How the nodes are linked:
DC: v>GZ, s>PB, d>PR, g>SQ
TN: v>TB, s>NM, d>QN, g>DQ
TR: v>BL, s>ZJ, d>BM, g>SF
BM: v>MN, s>TR, d>LS, g>JP
ZM: v>DD, s>PH, d>BT, g>DS
CN: v>BG, s>QZ, d>CR, g>FJ
FJ: v>LF, s>QN, d>PP, g>BZ
RN: v>PR, s>QM, d>BN, g>GG
LF: v>CN, s>HP, d>NM, g>HM
DL: v>GN, s>HJ, d>JG, g>MM
LS: v>TL, s>BM, d>FL, g>NS
PQ: v>ZP, s>GT, d>QB, g>MN
ZJ: v>MP, s>TL, d>TR, g>QG
DD: v>FF, s>MD, d>JR, g>GD
MQ: v>CG, s>PR, d>RF, g>JB
ZG: v>QG, s>NS, d>DJ, g>TP
MD: v>MZ, s>TH, d>DD, g>NG
SB: v>JT, s>GN, d>SC, g>QP
NQ: v>SC, s>JG, d>PN, g>HG
GT: v>TM, s>TJ, d>PQ, g>BL
PZ: v>GT, s>LT, d>MS, g>TR
PR: v>TP, s>DC, d>MQ, g>RJ
CQ: v>QB, s>MS, d>MP, g>LS
JN: v>NG, s>MH, d>DS, g>QB
JP: v>FP, s>SF, d>NS, g>ZH
FR: v>DJ, s>GF, d>ZH, g>MQ
FD: v>PN, s>HC, d>MM, g>MD
TB: v>GG, s>CR, d>HP, g>DH
PG: v>NR, s>BZ, d>BS, g>GN
TP: v>GF, s>GZ, d>CG, g>RN
FP: v>BM, s>NH, d>FT, g>PM
MM: v>ZN, s>FD, d>TQ, g>DD
FT: v>LS, s>FP, d>QG, g>FQ
HG: v>HC, s>TQ, d>MZ, g>SM
RJ: v>RN, s>SQ, d>JB, g>TB
HP: v>QZ, s>TB, d>LF, g>MT
MZ: v>FD, s>HG, d>FF, g>PH
NG: v>PH, s>QL, d>GD, g>JC
TL: v>CQ, s>MN, d>ZJ, g>FT
MN: v>MS, s>BL, d>TL, g>FP
PB: v>ZH, s>CG, d>DC, g>FG
DQ: v>DH, s>NR, d>ZL, g>JT
TJ: v>DS, s>JC, d>GT, g>MP
ZP: v>MH, s>TM, d>JC, g>MS
TH: v>HG, s>PJ, d>MD, g>QL
MH: v>QL, s>DZ, d>JN, g>PQ
BZ: v>HM, s>ZL, d>PG, g>ZQ
PN: v>HJ, s>NQ, d>ZN, g>MZ
ZL: v>MT, s>DQ, d>BZ, g>ZZ
CG: v>FR, s>TP, d>PB, g>BN
ZQ: v>BD, s>ZZ, d>GN, g>PN
MP: v>LT, s>CQ, d>BL, g>FL
HM: v>FJ, s>MT, d>NR, g>BD
QB: v>JC, s>PQ, d>LT, g>TL
QG: v>FL, s>FT, d>SF, g>GF
HJ: v>ZQ, s>SC, d>DL, g>FD
LT: v>TJ, s>QB, d>PZ, g>ZJ
QL: v>SM, s>BT, d>NG, g>ZP
DZ: v>BT, s>GD, d>MH, g>GT
GF: v>ZG, s>FQ, d>FR, g>PR
NR: v>PP, s>HM, d>DQ, g>BQ
FL: v>ZJ, s>LS, d>NH, g>ZG
CR: v>SD, s>CN, d>TB, g>PP
DJ: v>SF, s>ZG, d>PM, g>CG
SM: v>TH, s>JR, d>PH, g>MH
BG: v>FG, s>JB, d>SD, g>LF
QP: v>JG, s>ZN, d>HC, g>PJ
DH: v>TN, s>PP, d>MT, g>BS
HZ: v>ZL, s>BS, d>BD, g>SC
JT: v>BS, s>BQ, d>ZZ, g>JG
PP: v>NM, s>FJ, d>DH, g>PG
ZH: v>PM, s>FR, d>GZ, g>RF
NH: v>TR, s>FL, d>FP, g>DJ
MS: v>PQ, s>PZ, d>CQ, g>BM
SC: v>ZZ, s>SB, d>HJ, g>HC
PM: v>JP, s>DJ, d>FQ, g>PB
BD: v>BZ, s>HZ, d>BQ, g>HJ
FQ: v>NS, s>PM, d>GF, g>DC
NS: v>FT, s>JP, d>ZG, g>GZ
BN: v>MQ, s>RN, d>FG, g>QZ
TQ: v>QP, s>MM, d>HG, g>JR
FG: v>RF, s>BN, d>SQ, g>CN
BT: v>JR, s>ZM, d>QL, g>TM
QZ: v>JB, s>GG, d>CN, g>QN
TM: v>DZ, s>DS, d>ZP, g>PZ
NM: v>CR, s>LF, d>TN, g>NR
PJ: v>TQ, s>FF, d>TH, g>BT
JB: v>BN, s>RJ, d>BG, g>HP
GZ: v>FQ, s>ZH, d>TP, g>QM
GD: v>ZM, s>NG, d>DZ, g>TJ
JR: v>PJ, s>DD, d>SM, g>DZ
FF: v>MM, s>MZ, d>PJ, g>ZM
QM: v>DC, s>RF, d>RN, g>SD
ZN: v>DL, s>PN, d>QP, g>FF
JG: v>SB, s>DL, d>NQ, g>TQ
RF: v>PB, s>MQ, d>QM, g>BG
GG: v>RJ, s>SD, d>QZ, g>TN
QN: v>HP, s>TN, d>FJ, g>ZL
ZZ: v>HZ, s>JT, d>ZQ, g>NQ
DS: v>GD, s>JN, d>TM, g>LT
BL: v>PZ, s>MP, d>MN, g>NH
SF: v>NH, s>QG, d>JP, g>FR
PH: v>MD, s>SM, d>ZM, g>JN
GN: v>BQ, s>ZQ, d>SB, g>ZN
MT: v>QN, s>DH, d>HM, g>HZ
HC: v>NQ, s>QP, d>FD, g>TH
JC: v>JN, s>ZP, d>TJ, g>CQ
SQ: v>QM, s>FG, d>RJ, g>CR
BS: v>DQ, s>PG, d>HZ, g>SB
BQ: v>PG, s>BD, d>JT, g>DL
SD: v>SQ, s>BG, d>GG, g>NM

The rows follow the links: the fewer symbols apart two nodes are, the more alike their rows tend to be.

Each row is also shifted at random along 4 hidden directions that mean nothing.

Name the node of each row.
-126,70,18,-33,-48,-15,-14,75,11,26,47,5,-14,-42,-1,29,-21,73,-56,28,45,20,-17,12,-39,-16,1,-1,3,2,37,-14,-4,-1,-37,-45,21,28,-9,-25,13,-24,7,-8,-81,-92,33,7,-4,10,47,-18,-33,15,-19,56,-22 | MM
-117,-31,-21,4,1,2,-11,-30,0,-18,-25,-30,-15,4,1,3,43,-17,-10,-34,-12,4,-19,-12,25,4,-17,-13,5,-14,-55,24,-2,17,6,20,-21,-3,5,16,1,15,8,1,24,35,-25,-14,19,-7,-36,-16,16,-19,-9,-33,38 | BG
-43,56,7,-50,6,-8,8,63,-2,9,15,-4,-23,-31,33,15,2,-24,-24,18,23,14,-11,-1,-22,38,3,-40,11,-40,-30,-26,0,-9,5,-7,10,28,-22,-24,0,-36,1,-4,-86,-69,39,-17,15,8,56,-46,-64,-12,39,38,1 | ZQ
-58,40,-6,64,-7,-88,-32,114,-6,-21,-25,-49,4,-17,-61,11,-16,71,-113,-47,55,44,-44,18,1,36,20,-8,5,-11,-41,20,92,-25,-45,-84,6,-23,-32,49,-63,41,32,-9,-82,-81,74,18,33,-52,0,-30,20,-4,-25,-5,21 | GF
-35,-31,16,49,24,-15,-7,-6,-6,-1,5,18,16,24,-57,-28,-33,14,-3,-7,-10,-22,20,16,15,-19,30,25,1,9,32,13,24,-22,-15,-17,6,-15,-2,29,-22,20,-9,0,23,11,14,21,-14,-7,-6,47,30,16,5,7,-13 | TL
89,16,-32,-47,-37,42,24,-34,7,-5,-19,-10,0,-12,67,34,42,-15,40,8,-4,20,-13,-24,-24,8,-38,-15,-11,23,-29,-11,-42,41,25,32,-14,4,17,-30,32,-21,14,7,25,24,-40,-21,16,10,-13,-25,-4,-20,-19,-32,13 | DQ
63,9,-8,59,-27,-35,-14,26,0,-5,-15,-6,37,3,-49,11,-31,80,-31,-16,31,26,-9,18,-15,-10,0,29,-18,62,28,14,46,-3,-31,-52,11,-31,5,24,-31,33,20,5,20,-11,17,35,2,-36,-34,36,80,16,-63,-21,-15 | LS
28,-5,-15,26,26,-16,12,-3,-12,-36,-49,-33,-5,6,-8,-9,17,-14,-21,-44,5,10,-11,-19,15,36,-3,-19,-1,-9,-29,27,31,8,-12,6,-17,-22,11,17,-18,23,7,1,17,6,8,-11,25,-36,-36,-3,37,-18,6,-50,27 | MQ
234,-10,41,6,47,-27,-9,3,-6,8,19,15,-3,1,4,-35,-24,-26,-4,17,-3,-19,31,10,34,0,-7,13,15,-39,65,4,15,-26,7,23,12,-1,-5,-6,10,22,-32,-3,-5,18,3,2,-34,-6,-2,-17,-14,34,24,11,-29 | JC
-36,28,-30,-39,-55,39,20,3,15,14,7,-4,-10,-8,45,35,28,15,21,15,-5,9,-24,-13,-33,-5,-1,-7,-6,11,-35,-25,-43,27,18,-8,-7,17,-1,-17,19,-31,20,1,-30,-25,-17,-17,11,35,41,-30,-65,-15,1,11,13 | HZ
-150,-87,71,2,91,1,-24,-68,-8,13,50,36,-41,23,-41,-83,-17,-77,7,7,-55,-83,57,5,82,-50,25,19,38,-85,79,32,-23,-36,-2,67,2,22,5,6,32,15,-62,-11,34,60,-20,-10,-58,31,0,32,-26,32,72,39,-14 | TJ
-92,7,4,-52,7,91,78,-36,7,11,34,33,-47,22,32,-25,0,-49,59,23,-61,-70,24,-42,-22,-7,74,-10,11,-44,30,-21,-77,9,12,22,-13,33,18,-26,37,-61,-21,-1,-36,-39,-3,-49,-18,77,109,15,-156,-14,123,40,-5 | JG
182,4,20,-6,8,11,8,-14,2,14,21,37,18,7,8,-10,-33,0,34,34,-3,-11,29,8,-11,-12,1,19,-6,22,67,-14,-11,-8,6,9,15,-2,9,-19,11,-7,-17,2,21,12,-4,13,-28,6,5,24,6,26,2,12,-39 | DZ
-93,-69,5,50,13,9,-4,-64,-2,-10,-4,1,-6,37,-52,-40,1,10,4,-28,-42,-40,13,-8,41,-44,23,36,5,-4,31,40,-5,3,-13,11,-17,-16,17,33,3,35,-11,1,61,53,-27,0,-21,7,-29,41,17,12,3,-23,9 | QG
-14,-33,35,43,85,-68,-29,28,-21,-26,-17,-31,-32,3,-40,-53,-2,-51,-71,-43,0,-15,6,3,76,30,12,-18,32,-93,-9,42,62,-38,-20,15,-7,-10,-21,37,-28,49,-22,-13,-31,5,35,-12,-3,-34,-23,-33,1,5,47,-10,25 | DJ
-71,-27,-14,-41,29,31,8,-62,-11,-17,-28,-4,-5,-3,36,3,38,-78,45,-12,-16,0,9,-17,8,22,-35,-35,-3,-2,-47,2,-28,20,25,64,-15,7,17,-21,17,-19,-8,4,62,59,-36,-14,18,-6,-45,6,49,-29,5,-35,22 | QN
-23,-56,-38,72,-48,49,34,-61,15,-5,-8,-3,6,65,-41,-17,7,55,33,-28,-63,-42,-8,-21,11,-55,59,53,-10,29,8,21,-24,19,1,-28,-26,-29,18,48,-6,25,19,6,40,30,-34,-7,-14,41,23,36,-58,0,10,-24,18 | NS
62,-19,-11,43,32,-38,-13,11,-14,-27,-44,-27,15,11,-22,-10,4,-19,-20,-35,9,18,-9,4,26,33,-8,-11,-1,-3,-44,17,49,-11,1,-4,-6,-28,-11,30,-39,35,10,0,17,21,16,7,22,-40,-42,-5,52,-11,-10,-38,19 | GZ
-54,32,-34,-23,-33,-13,-21,15,-5,-10,-37,-22,29,-34,23,55,24,14,-4,-6,48,64,-30,10,-36,29,-63,-28,-24,60,-69,-10,12,24,2,-3,4,-6,3,-16,-12,-10,30,7,28,9,-7,19,45,-41,-62,-3,110,-27,-83,-35,16 | TN
-45,14,33,-64,30,23,6,-13,-3,12,30,25,-27,-21,35,-10,-1,-51,16,27,-1,-19,25,-7,-4,2,-12,-24,12,-34,39,-10,-35,-4,2,46,9,32,10,-43,39,-37,-29,-4,-11,-6,-7,-16,-15,15,18,-4,-23,4,38,28,-17 | ZN
19,30,49,-2,27,-45,-24,50,-5,10,32,17,-2,-27,-24,-13,-43,22,-47,17,37,3,20,23,0,-1,-4,4,9,-13,72,3,31,-29,-34,-15,27,8,-6,-13,1,5,-20,-7,-35,-43,37,18,-20,-22,6,8,26,31,-4,35,-36 | MH
24,-27,12,48,27,-10,7,-11,-7,-8,-4,9,12,27,-49,-33,-30,9,-2,-14,-15,-24,19,3,16,-9,34,22,2,4,38,17,24,-17,-15,-12,0,-20,6,25,-20,22,-7,1,24,8,14,12,-13,-8,-4,39,18,12,15,-5,-9 | TR
49,-32,-14,-32,52,11,0,-52,-16,-21,-41,-11,-2,1,48,-6,41,-106,42,-11,-16,4,7,-13,29,42,-41,-42,2,-24,-70,-2,-7,7,42,70,-14,2,2,-9,5,-3,-10,2,50,70,-28,-15,21,-16,-50,-21,39,-28,17,-42,28 | HP
-150,11,6,-55,-3,-8,-33,2,-2,4,8,-12,-19,-41,33,22,30,-24,-20,5,23,21,-11,3,4,5,-52,-30,7,-22,-33,2,-17,11,1,33,1,28,-2,-27,24,-15,-4,-5,-7,7,-16,-6,11,-9,-27,-34,30,-10,-26,6,13 | PG
93,4,-17,12,11,-27,-6,3,-10,-34,-49,-43,-2,-12,14,8,31,-10,-30,-41,23,32,-19,-16,17,40,-37,-24,-2,-8,-39,29,33,15,-9,13,-14,-19,6,7,-11,29,13,0,15,17,-2,-11,27,-46,-55,-32,54,-19,-24,-58,27 | BN
111,-33,12,42,26,-20,-11,-12,-6,6,1,19,27,24,-32,-24,-31,-5,17,5,-12,-13,22,21,17,-10,11,27,-3,16,24,-1,26,-21,8,-4,9,-19,-7,20,-21,23,-9,3,33,35,3,24,-18,-9,-17,33,36,20,-6,0,-17 | BL
-195,-18,-1,9,20,-27,-30,-7,-13,-29,-29,-38,-21,-14,-23,-5,30,-7,-53,-47,14,12,-16,-7,33,8,-27,-20,11,-26,-33,44,22,9,-28,17,-15,-4,8,14,-5,26,4,-6,19,14,-2,-9,20,-36,-57,-10,63,-16,-22,-33,35 | FG
72,19,13,2,-17,14,18,8,7,21,30,33,16,6,-11,-1,-39,37,18,32,1,-12,19,10,-29,-23,23,25,-8,30,65,-17,-10,-7,-9,-23,16,1,5,-12,4,-15,-6,1,-5,-25,9,16,-23,16,34,35,-16,22,2,29,-38 | GD
-45,19,38,10,0,-25,-15,37,4,17,41,18,-5,-10,-38,-14,-41,50,-42,13,20,-10,14,17,-4,-26,19,22,8,-5,75,9,14,-17,-38,-29,18,7,0,-1,3,6,-11,-5,-35,-45,27,15,-24,-1,22,17,-5,31,-3,37,-30 | DS
-75,5,19,-64,36,-6,-22,4,-7,6,13,-4,-31,-32,44,0,27,-75,-6,13,7,4,2,1,20,21,-36,-41,19,-58,-35,-9,-14,-7,19,50,2,33,-11,-29,22,-21,-20,-8,-25,7,-5,-21,6,3,-2,-47,-13,-10,24,17,11 | BD
-89,-5,7,62,-11,-36,-15,29,-1,-13,-6,-21,-1,7,-66,-11,-17,72,-64,-36,13,0,-13,5,11,-17,24,25,2,5,27,38,41,-5,-49,-48,-1,-22,3,35,-25,39,12,-4,-11,-28,25,12,0,-21,-12,21,26,14,-24,-10,4 | FT
88,8,23,-70,31,23,-2,-36,-5,11,15,28,0,-24,60,4,5,-70,48,41,4,1,30,1,-6,9,-51,-20,0,-3,26,-20,-37,4,26,66,12,24,13,-54,40,-33,-29,2,34,40,-29,-4,-12,0,-25,-3,35,3,2,6,-24 | PN
84,43,-3,-58,-12,5,-8,15,-1,15,5,17,22,-36,53,39,0,-19,30,41,37,40,1,15,-41,22,-53,-24,-13,37,-14,-37,-14,8,22,18,20,14,-3,-44,12,-35,3,5,6,1,-6,16,12,-12,-16,-11,48,-5,-39,8,-19 | HJ
68,45,27,-70,35,-26,-28,29,-12,9,5,12,5,-53,51,22,-2,-55,-1,36,51,40,12,22,-14,38,-68,-41,0,-1,-4,-25,7,-9,10,40,25,23,-7,-51,15,-29,-18,-2,-6,-1,9,11,10,-34,-35,-23,73,0,-27,14,-23 | DL
-33,-8,-14,24,12,-20,-1,-3,-12,-35,-45,-34,-2,-1,-15,0,18,0,-29,-45,12,17,-13,-14,11,26,-12,-17,-2,-2,-30,31,30,10,-22,2,-15,-21,13,16,-16,24,13,1,22,11,5,-6,26,-39,-49,1,56,-19,-16,-51,25 | RF
-9,32,46,-50,24,-36,-39,43,-2,21,40,12,-19,-44,21,2,-12,-17,-38,35,36,11,12,22,9,3,-35,-15,19,-41,34,-10,2,-21,-8,17,25,31,-17,-35,22,-13,-23,-11,-48,-25,16,4,-15,-6,6,-37,1,20,-2,47,-24 | HG
-55,7,-17,12,2,-15,6,25,-4,-29,-31,-46,-29,-5,0,-1,33,-2,-48,-44,2,9,-31,-23,17,30,7,-23,12,-44,-49,26,21,11,-13,-9,-20,-5,-6,19,-10,18,16,-5,-41,-27,15,-28,26,-14,3,-43,-34,-22,22,-26,38 | JB
-84,42,-12,-45,-31,26,17,31,10,17,19,9,-7,-17,28,29,2,3,14,24,8,9,-11,-2,-42,8,12,-18,-4,8,-24,-33,-26,7,10,-17,6,23,-7,-21,6,-44,11,0,-47,-49,14,-6,13,27,53,-12,-52,-14,15,34,-2 | GN

Where do the symbols, taken in turn from left to right, take each start?
Answers are names.
-8,-25,1,57,-4,13,25,0,6,11,19,21,6,47,-53,-29,-34,36,12,-2,-38,-42,11,1,1,-31,76,38,1,4,33,-2,4,-17,-3,-42,-1,-12,-5,37,-22,9,0,0,-14,-21,18,6,-22,32,59,37,-69,16,42,26,-12
v s s s => GT
-36,13,-11,9,8,-38,-12,31,-8,-29,-37,-50,-21,-19,0,7,32,2,-62,-43,24,27,-30,-14,19,35,-19,-28,9,-34,-49,30,35,7,-19,-4,-14,-10,-7,15,-14,25,14,-4,-28,-16,13,-16,27,-36,-29,-45,16,-20,-9,-34,36
v d d => FG
68,21,37,-53,22,-4,-11,12,0,18,36,19,-20,-27,38,-5,-6,-34,-3,38,10,-2,17,6,6,1,-26,-12,17,-39,40,-14,-18,-11,7,32,16,29,-6,-37,32,-19,-28,-6,-31,-9,-1,-9,-21,11,15,-32,-27,16,18,34,-24
d d d s => MZ
-77,-43,-49,8,-47,35,-4,-64,8,-6,-29,-18,16,19,13,24,46,5,41,-20,-26,10,-24,-12,3,-22,-26,9,-18,43,-66,8,-30,37,26,17,-23,-11,12,15,6,7,24,9,68,66,-57,-1,17,8,-47,6,33,-24,-47,-43,36
g d g g => JT
46,38,21,-19,-15,-19,-18,51,7,31,41,25,12,-19,5,16,-32,22,-8,43,26,14,4,29,-21,-8,-2,8,-1,11,23,-34,5,-21,4,-26,27,16,-22,-16,-2,-18,-4,-3,-47,-39,23,21,-12,8,36,-9,-20,21,-12,50,-30
g s g => JC
-121,51,-18,-28,-18,-18,-9,45,-7,-17,-26,-30,-1,-40,14,39,18,16,-38,-18,50,50,-30,-2,-32,40,-32,-39,-9,16,-52,-1,18,15,-21,-15,1,4,0,-17,-9,-15,22,-1,-23,-42,21,-1,42,-36,-22,-17,53,-26,-38,-15,17
g s => ZL
57,34,4,-59,12,-15,-16,30,-3,8,2,-4,-8,-38,58,24,16,-49,-1,23,27,30,-7,7,-8,36,-45,-38,6,-25,-42,-28,-3,-5,24,26,10,23,-19,-31,8,-23,-4,-4,-37,-10,5,-5,14,-7,0,-53,-4,-10,1,15,1
s s s => HZ
-55,0,43,-14,42,3,7,9,-5,17,41,38,-15,2,-18,-33,-41,-24,2,26,-11,-39,35,9,5,-14,35,5,15,-30,63,-7,-6,-30,-10,5,17,20,-4,-14,9,-19,-33,-4,-22,-24,24,4,-31,18,44,27,-35,21,53,50,-31
s d s s => ZM
119,-43,30,33,67,-32,-19,-25,-17,-9,-12,13,17,16,-31,-39,-24,-43,10,-4,-6,-12,35,18,41,7,-9,8,6,-7,32,14,35,-27,3,28,7,-19,1,14,-17,31,-25,1,50,54,4,19,-17,-31,-48,30,69,17,2,-17,-14
s g g s => PM
-69,4,-20,71,-57,-43,-29,40,8,-6,-11,-29,21,3,-62,19,-12,112,-65,-33,29,29,-33,17,-6,-26,7,35,-12,45,1,25,44,4,-40,-72,-1,-29,-4,43,-34,42,34,-2,-7,-27,17,28,11,-27,-27,13,46,10,-74,-17,8
v v v d => TL
-28,-27,50,26,50,-77,-74,25,-13,13,23,11,16,-14,-48,-23,-34,-7,-45,11,31,11,20,51,46,-14,-33,11,14,-13,26,11,52,-45,-9,5,27,0,-25,14,-20,35,-24,-8,14,31,17,41,-20,-39,-55,10,93,34,-43,23,-22
d d g => LS
152,30,-16,-54,-12,8,4,1,1,-4,-17,-17,-7,-27,77,30,37,-36,13,13,17,32,-14,-14,-10,33,-53,-30,-2,-7,-35,-14,-19,20,24,37,-6,11,1,-36,24,-14,7,1,-7,10,-22,-21,18,-7,-17,-57,-5,-16,-12,-23,8
d d s => PG
45,-4,18,42,-3,-27,-12,36,6,15,25,11,7,15,-42,-18,-36,39,-26,7,-4,-14,5,20,11,-22,33,31,6,-8,37,-1,25,-28,-11,-41,12,-7,-19,27,-21,19,-5,-3,-34,-25,25,14,-23,8,31,8,-34,28,6,32,-17
g v g => FL
124,2,-23,58,17,-17,36,38,-6,-28,-40,-31,-5,28,-20,-20,-1,2,-24,-42,-15,-7,-17,-21,10,42,55,-7,5,-32,-38,10,47,-11,-2,-40,-18,-30,-13,43,-44,27,16,-2,-46,-36,40,-20,17,-8,37,-22,-65,-17,54,-26,25
d g v v => GZ
-69,-22,-42,21,-45,14,-6,-39,7,-18,-35,-29,12,7,-1,25,40,31,4,-34,-3,21,-28,-12,0,-13,-26,7,-16,42,-45,22,-9,37,-2,0,-23,-17,16,15,-1,20,29,6,54,41,-38,-1,23,-13,-53,4,53,-20,-59,-51,30
d v g => GG
